Table B holds the same points as the rows below and some others, measured another way and shuffled. Each row below is followed by which row of B it is.
B:
0: [ 173  -78 -209 -122  101   77   52  -19 -241   91  166  117  -53  -55
   46 -118   86   37   13 -188  -55    6   -3  182  -34  -29   50  199
 -149    8]
1: [ 284  -23 -238   64   -3   54   60  340 -114  281  253  126   47   -1
   23  -81  -41  107  127 -253 -106 -173  -44   14  -23  118  -97  236
 -225  199]
2: [  27  -62   32 -173  163   51   35 -223 -209 -159  -55  -55 -126  -44
   62   30  179    0  -98  -77   50  183   47  104    0  -81   83  -40
  -35  -72]
3: [-129   32  128    4  137  -56  124   22  109 -246 -164  -96  -56   66
   36  217    8   84  -97  114  151  -22   56 -191   34  139    3 -334
  178  -17]
4: [   4 -126  -65 -191  150  -89  268 -160 -116 -318    9  244  -75 -144
  289 -119  227   -5 -123  -24  187  196   31  251 -235  -61  239  -19
  -45  -97]
5: [ -50    2 -337    7  143  -28  223  175   96   34  129  237    7   56
  -30  -35 -211  134   39   86   21 -369    4   46   22  249   46  -67
  160  -59]
6: [ 103  -23 -356  111   50 -131  353  466  189   18  178  456   78  -94
  177 -134 -146  163  135  -46  164 -357  -25  110 -161  366   -8   36
  -77  164]
7: [  75   85   51  196   20 -106  172  476  236  -83  -88   57   29  -16
  102  173  -66  160   83  -61  210 -188   26 -224  -20  374 -192 -215
  -71  288]
8: [ 250  -67  -82 -124   77  120  -41  -44 -333  125  133  -27  -75  -53
   32  -71  180    5    0 -280  -94  147    1  135  -15 -113    5  234
 -251   66]
9: [ 114   20  161  -49   88   76  -68  -18 -153  -45 -108 -216 -102    5
  -10  165  146   43  -43 -158   32  151   47 -105   75    9  -96  -84
 -120  106]
10: [ 151  -41 -250  -65  101   76   60   71 -157  143  164  126  -33  -17
  -10  -88  -18   68   51 -151  -58 -129   -2  134   21   74   -2  151
 -100   29]
11: [ 196 -103 -202 -219  130  156  -43 -207 -408  134  186   23 -100  -34
  -19 -131  144  -11  -26 -225 -160  105   -3  240   13 -173   97  271
 -166  -70]
12: [ -22   -8   58 -160  172  155 -121 -279 -240  -10  -53 -286 -126  134
 -156  163   61   10 -121  -25 -119   94   43  -85  174 -122   30  -97
  117 -138]
13: [  -1    4 -352  -12  135   85   76   97  -38  206  205   85   11  151
 -161   -6 -231  118   38   32 -149 -363  -21  -13  124  143   18   26
  158  -94]
14: [ 149   58 -381  255  -13  -41  199  676  223  317  277  262  153   91
  -41  -20 -337  224  208  -69  -45 -576  -57 -146   15  425 -174   60
  -21  235]
15: [  30  -83 -220  -60   90  -55  249   79  -40  -42  194  235   33    9
  153 -105    3   64  -38   -6    0  -92  -25   91 -152   16  165   66
   44  -77]
16: [ 146   14 -150   45   50   99  -26  197  -96  236  164  -61   18  119
 -118   60  -99  105   55 -130 -149 -191  -21 -125  103   86  -90   83
  -28   75]
17: [ -40 -117   -2 -267  179   80   26 -416 -314 -140   60 -111 -106   75
   43    6  197  -42 -215   10 -113  235   23   81  -34 -307  258    7
  128 -283]
18: [  60   41   94    0   94   61  -35   55  -75  -15  -80 -181  -70   59
  -45  177   44   73  -23  -90   10   15   37 -161   99   80 -104 -121
  -25   91]
19: [  20  -85  -31 -111  115  -90  240  -40  -58 -255   12  183  -51 -105
  257  -58  176   21  -91  -30  160  131   23  137 -197  -14  170  -37
  -32  -38]
20: [  -9 -108 -230 -184  179  -31  226 -146 -123 -165   80  266  -74  -97
  161 -150   85   25  -66  -11   99    9   22  285 -126   -1  207   34
   15 -137]
21: [  66  -14  140   -1   65  -88  167  124   18 -250 -122   49  -58 -112
  227   77  184   55  -42  -88  237  147   44  -22 -127  109  -15 -147
 -128  145]
22: [ -25  -75  134 -222  182   22   50 -338 -223 -297 -134  -83 -158  -67
  127   55  263  -34 -168  -44  113  303   69  107  -52 -146  142 -114
   -9 -120]
23: [  79   12   32  107   15  -91  177  325  107  -70   33   42   53   24
  142   99   14  110    1  -51   95  -66   -2 -177  -97  156  -40 -103
  -35  150]
24: [  -7  -33   81  -99  136  -23  100  -91  -80 -222 -101  -32  -90  -26
  112   86  142   29  -93  -24  122  134   44    3  -46    7   63 -146
   17  -20]
25: [-130   31 -260  132   84  -79  269  330  255   48  171  153  115  213
  -48   81 -320  179   13  211  -46 -472  -31 -231   12  260   56 -183
  340  -83]
26: [ 217  -74   21 -116   54   94  -35  -71 -323   66  116 -102  -51    0
   55   -8  217   -1  -54 -241 -113  212   -4   29  -41 -187   34  180
 -191   33]
27: [ 112  -80  138  -72   60  -98  200   34  -77 -285  -61   93  -54 -153
  319   -5  289   16  -85 -139  214  277   38   66 -230  -26   83  -45
 -186  103]
28: [   8   39  244  115   23 -141  197  277  181 -282 -168  -33   -1  -23
  214  208  106   96  -53  -14  252   70   39 -238 -113  192  -73 -290
  -41  202]
29: [ 150  -61 -144  -41   86  -56  204  141  -63  -95   65  257  -34 -159
  211 -110  112   61   36 -152  159   11   17  192 -149  127   35   72
 -197  117]
30: [-182  -46 -473   15  148 -122  415  198  223  -35  260  415  101  122
   48 -108 -316  154  -14  268    9 -501  -28   44  -96  238  227 -103
  369 -216]
31: [  72  -92 -167  -62   79  -58  227   71  -69  -61  170  205   12  -27
  171  -97   67   53  -44  -53   15  -12  -11  104 -166  -10  153   73
  -20  -37]
32: [ 273   18 -372  188  -30   -2  154  600   63  365  323  263  125   29
    0  -94 -212  184  204 -203  -81 -421  -71  -45  -26  303 -149  213
 -178  262]
33: [  40 -123   29 -253  151   85   10 -390 -360 -119   61 -117 -103   29
   75  -14  257  -57 -189  -77 -105  307   16  103  -52 -323  222   78
    9 -208]
34: [ -10   43   50   28  110  -10   73  117   58 -108  -97  -66  -50   38
    9  166  -11   99  -16   -5  109  -67   39 -144   59  180  -72 -208
   41   75]
35: [  17  -42   14 -132  148   21   66 -150 -150 -161  -51  -17 -105  -38
   79   38  142   16  -88  -60   80  129   41   71  -19  -27   75  -66
  -21  -47]
36: [ 180   21 -123   54   42   58   12  249  -73  168  112   -3    2   31
  -35   33  -46  111   81 -170  -50 -145  -10  -64   56  150 -125   72
 -127  162]
37: [-168  -56  135 -226  212   53   22 -436 -197 -269 -102 -222 -129  114
   -2  148  156  -27 -248  119  -25  218   57  -54   36 -221  205 -215
  246 -284]
38: [   5 -122  187 -287  176    6   70 -452 -317 -369 -127  -71 -172 -106
  223    3  407  -77 -227  -82  118  482   65  177 -146 -288  232  -53
  -65 -155]
39: [  89  -72  -97  -87   77   40   81  -25 -173   34  152    9   -3   53
   51  -23   71   39  -63  -88  -98   32  -14   10  -56  -98  108   88
   -3  -60]
40: [ -58  -44  249 -134  136  -20   70 -230 -121 -324 -155 -171 -112   12
  136  157  240  -15 -194    8   97  294   58  -85  -63 -131  119 -216
   62  -86]
41: [-144 -107 -330 -150  186  -45  287 -127  -25 -108  190  265   -2   74
   75 -121  -80   53 -101  173  -36 -173   -7  162  -98  -16  302  -31
  273 -291]
42: [  -3 -144  -26 -273  177   -8  157 -360 -271 -278   10  102 -116 -103
  223 -103  286  -52 -181  -45   75  302   34  257 -172 -226  282   27
  -22 -200]
43: [  38  -98  -55 -216  170   29   98 -253 -243 -171    7   66 -122  -85
  129  -69  204  -16 -112  -85   62  192   38  217  -84 -118  165   29
  -54 -112]
44: [ -59  -88 -120 -130  142  -69  248 -100  -48 -205   66  169  -29  -11
  171  -52   75   38 -118   64   76   14   17  104 -140  -28  215  -62
  113 -144]
45: [ 302   -3  222  -23    0  105 -141   66 -292   74  -17 -267  -74  -27
   51  122  272   11   -9 -355  -47  294   15 -115    9 -109 -147  113
 -340  243]
46: [  44   63   -8   82   48  101  -69  175  -31  198   85 -263   30  246
 -195  221 -141  112   -7  -23 -191 -187   -8 -346  171   59 -117  -85
  126   31]
47: [  65  -71 -166    2   72 -155  350  213   75 -175  105  363   26 -127
  304 -123   61   79   -3  -45  193  -58   -5  141 -253  147  127    4
  -75   64]
48: [ 215    1  -20  -35   64  142 -114   44 -248  177   72 -160  -59   35
  -91   60   71   48   27 -234 -123   42    4  -44  104  -22 -103  118
 -175  112]
49: [ 398  -35   83   -8  -26   97  -91  176 -306  152   87 -107  -49  -96
  101   -4  259   25   56 -436  -46  231   -7   -1  -50  -63 -149  254
 -452  296]
50: [ 173 -142 -247 -242  120  159  -13 -262 -444  165  289   33  -55   29
    3 -170  144  -29  -74 -189 -247  114  -32  230  -33 -291  195  324
  -90 -175]
51: [  58    0  -72   10   69   69    9   92  -84  128  133 -118   15  169
  -80   96  -61   81  -26  -38 -159 -114  -11 -183   68   -3   -9   -6
   84  -23]
52: [ -10   67  -83   69   96   65    1  171   43  105   26 -117   -8  171
 -163  179 -182  130   23   32  -73 -261    9 -225  171  188 -112 -151
  141   27]
53: [ 214  -30  -43 -100   80  164 -128  -52 -329  183  119 -168  -75   44
  -86   27  110   22   -5 -243 -171   91    0    0   89 -113  -52  175
 -158   46]
54: [   1  -30   47  -93  130    7   81  -87  -96 -168  -65  -32  -81  -16
   73   74  114   36  -87  -33   84  102   45    2  -15    8   52 -112
    7  -22]
55: [  56   95  -86  129   49  130  -95  261   10  307  121 -258   33  282
 -288  231 -251  148   51  -21 -233 -338  -14 -371  255  158 -184  -73
  144   70]
56: [ 352  -52   39  -62   22   82  -51   79 -312   81   67  -32  -75 -138
  118  -43  267   10   38 -396    3  242    3  102  -69  -58  -89  232
 -414  237]
57: [  64   21 -251   47   82   70   50  207  -20  228  186   21   32  142
 -142   36 -197  132   57  -26 -144 -320  -22 -105  110  151  -47   31
   83   14]
58: [  39   79   11  100   74   22   24  247   87   37  -49 -103  -13   90
  -78  190 -101  130   42  -37   41 -178   26 -226  114  241 -160 -173
   21  146]
59: [ 121  108 -235  264    1   -1   94  615  223  295  158   66  106  146
 -137  119 -331  219  185  -49  -56 -521  -30 -277  129  432 -251  -53
   17  250]
60: [ -21 -123   17 -305  217   53   68 -459 -323 -270  -57    1 -174  -90
  128  -44  283  -61 -180  -52   64  316   60  252  -70 -228  233  -12
   -6 -208]
61: [  18 -114  112 -225  146   10   95 -323 -260 -267  -39  -52 -120  -53
  180    6  296  -48 -188  -64   56  345   38  112 -123 -235  208  -26
  -20 -141]
62: [-170 -108 -368 -171  211  -37  297 -162  -24 -117  190  294  -11   69
   51 -134 -105   57 -110  197  -22 -212   -3  197  -78   -2  317  -42
  305 -325]
63: [  84  -22 -450    7  105  107   72  175  -78  332  326  140   44  145
 -166  -83 -260  133   84  -28 -225 -413  -46   27  117  128   10  166
   97  -55]
64: [-214   52  -38   88  132 -123  263  189  295 -216  -68   62   26  141
   33  187 -186  144  -72  253  146 -284   28 -235    1  277   43 -380
  340  -67]
65: [  97   38 -485  229    3  -47  253  630  235  342  358  315  178  152
  -71  -59 -403  229  186   19 -107 -655  -73 -133    8  400  -84   69
   94  128]
66: [ 244  -77  -26 -114   51   93  -24  -48 -331   92  137  -51  -56  -41
   72  -56  215    6  -23 -273 -104  197   -7   78  -58 -162   30  225
 -234   58]
67: [ 154  -87 -190 -152  109  136  -26 -135 -345  177  241  -27  -38   70
  -43  -83   72   11  -50 -159 -226   35  -26  101   15 -187  110  236
  -59 -102]
68: [ 233   -1 -169   46   27   53   38  266 -104  197  159   68    9  -14
    9  -27  -13   98   99 -222  -50 -123  -17    8    8  130 -105  154
 -202  186]
69: [  68   83 -146  109   53  129  -74  256  -12  310  146 -184   37  256
 -261  178 -248  141   57  -32 -228 -344  -20 -304  228  156 -163  -34
  123   57]
70: [  20  -62 -263 -108  149    2  182  -17  -80  -46  113  228  -43  -54
   74 -102   -3   63  -10  -19   44 -115   10  193  -52   81  114   36
   12  -69]
71: [ -20  -30 -138  -21  118  -60  226  102   49 -126   35  185  -20  -22
  118  -15  -15   85  -22   29  117 -115   16   49  -80  149   76  -94
   56  -12]

[-231 -244  170  490  186  175  433 -279   26 -112  147   40   16   -6
  231 -193  431   64 -270  220 -165   40   47   23  119 -230  186  -66
  -22   96] => 46
[ 125  162   46   22  -96  191 -176   93  110  197   57 -217  -56  -77
   47   89 -180 -196  168  -31  148  132  110  -21  114  271  -45  231
   -7  -14] => 47
[ -56   64  -63 -405   64  -11 -206   46  -62   83   -7  -49   58  -78
  -43   77  -57   34   62  -62   -3  -18  -75  -34   10   37 -144 -174
  -99   -5] => 42
[-123   -5  -55 -245  110    9 -101  -16  -57   64  -26   -5   95  -64
   -4    9  147   19   36  -33   -5  -53    9  -11    4    0  -66 -146
 -101   41] => 61
[ 201  189   99  121 -152  207 -126   99  140  198  123 -262 -156  -74
   86  112 -301 -182  131    1  145  189   48  -17  179  288  -30  308
   50  -45] => 6
[ -30   18  113  245  -14  324   -1  -54  144  103   86 -171  -30  -76
  130   -9   -7 -229   65   72   39  154  187  -35  102  172   24  154
  -37   11] => 1
[  26  -44  132  205   18  -15  238  -78   -3    0  215  -46 -245  -46
  173  -12  -59  149 -218  135 -101  107 -244    2  229  -92   61    0
   84  -23] => 25
[ 195  110  177  201 -124  124   72   18   92   85  235 -220 -236  -43
  138   83 -348    8  -79   92   11  218 -163    3  238   99    1  207
   97  -58] => 65
[ 155  182 -136 -551   -2 -326 -250  198 -150  178  -35  -29  -17  -40
  -99  149  -68  221   91 -183  143 -119 -246   47   81   52 -125  -37
   19    8] => 24
[ -81 -149  158  307  122   22  366 -197  -28  -96  172    1    0   29
  176 -111  248  208 -286  165 -135   32 -133   61  137 -253  131  -42
   30   82] => 55
[ 80  20  73 113  24 -40 118 -28 -23  59  80 -68  32  21  78 -10 156 132
 -72  13  66  -9 -56  81 125 -50  77 137  45  83] => 58
[-250 -175   47  316  184  186  203 -181   47   19   -4   36   87  -60
  159 -157  526 -108  -40   91  -19  -31  242   -1   53  -39  140   -9
  -85  109] => 9
[-172 -113  105   13   99  115  144 -144   -8  -76  199  -18 -194  -99
  148  -21 -121   79 -223  178 -246  135 -214  -86  132 -135  -53 -270
  -42  -65] => 62
[ -33  -24  114  -17   27   63   97  -75  -14  -33  204  -77 -169  -66
  114   28 -212  118 -182  128 -162  133 -245  -39  150  -87  -58 -143
    1  -53] => 63
[ 218  189  -87 -482  -11 -358 -163  174 -164  144   -8  -47   66   21
  -95  143  -34  313   30 -170  152 -131 -280  101   79  -18  -80   27
   53   52] => 18
[ 298  205  128   87 -166   55  -42  104   72  157  176 -251 -159  -14
   73  127 -352   20   21    1  128  164 -137   40  213  167  -16  310
  117  -31] => 14
[-213 -148  -14 -191  220 -147  156 -132 -159  -87   50  123   64  -24
   50  -69  293  278 -218   59 -169 -106 -206   14   32 -285   -4 -344
  -69   63] => 37
[ 151  199   11 -154  -93  125 -248  129   62  197   20 -217   28  -54
  -14  125 -190 -126  185  -87  174   77   72    5   70  249  -86  199
  -21    4] => 29
[-196  -76   10 -170  150  111  -13 -105  -46  -27   17   -9  150  -48
   26  -34  153   31  -50   39  -99  -12   10  -22  -29  -97  -60 -228
 -134   46] => 60
[  40   42   86   68   -6  116   22  -25   37   68  102 -127  -10  -29
   81   20  -39   -6  -25   41   23   85  -13   12  107   42    2   85
   -1   23] => 71
[-177  -10 -142 -378  152  -78 -170   29  -90  109  -88   67   43 -117
  -32    9  232    2   92  -86   19 -116   14  -45   -6   35  -88 -221
 -118   26] => 38
[  32   71   61  -71  -21  120  -76   15   32   80  104 -141  -68  -66
   57   68 -180  -32    7   24   -2  112  -64  -30  103   83  -74   17
  -21  -25] => 15
[-153  -53  -43 -166  148   -8  -23  -54  -58   41  -21   31   95  -56
   23  -31  255   49  -10  -12  -17  -68   17   -4   13  -52  -20 -154
  -92   61] => 22
[  38   65   81  105  -19  199  -34   -8   83  105   69 -164   26  -39
   75   24  -21 -115   61   17   72   96  102    2   86  125    2  150
  -28   30] => 68
[  61  -37  141  242   38  -27  264  -94  -18  -15  164  -59  -46   31
  140  -39  109  194 -202  100  -28   43 -154   76  172 -142  108   91
   76   63] => 64
[ 109  178  -82 -502    1 -114 -287  138  -91  138  -28 -105  123  -25
 -109  137 -112  103  126 -148  117  -50 -108   32    5   78 -151  -35
  -50   26] => 26
[  10   11   52  -25   33    4   49  -26  -25   41   95  -66  -39  -31
   69   13    5   92  -72   28  -16   32 -110   14  114  -32   -4  -13
    3   21] => 16
[-107  -38  101  240   52  332   33 -109  118   53   54 -131   84  -54
  117  -53  135 -199   38   83   14  106  233  -19   48   91   41   91
  -83   51] => 19
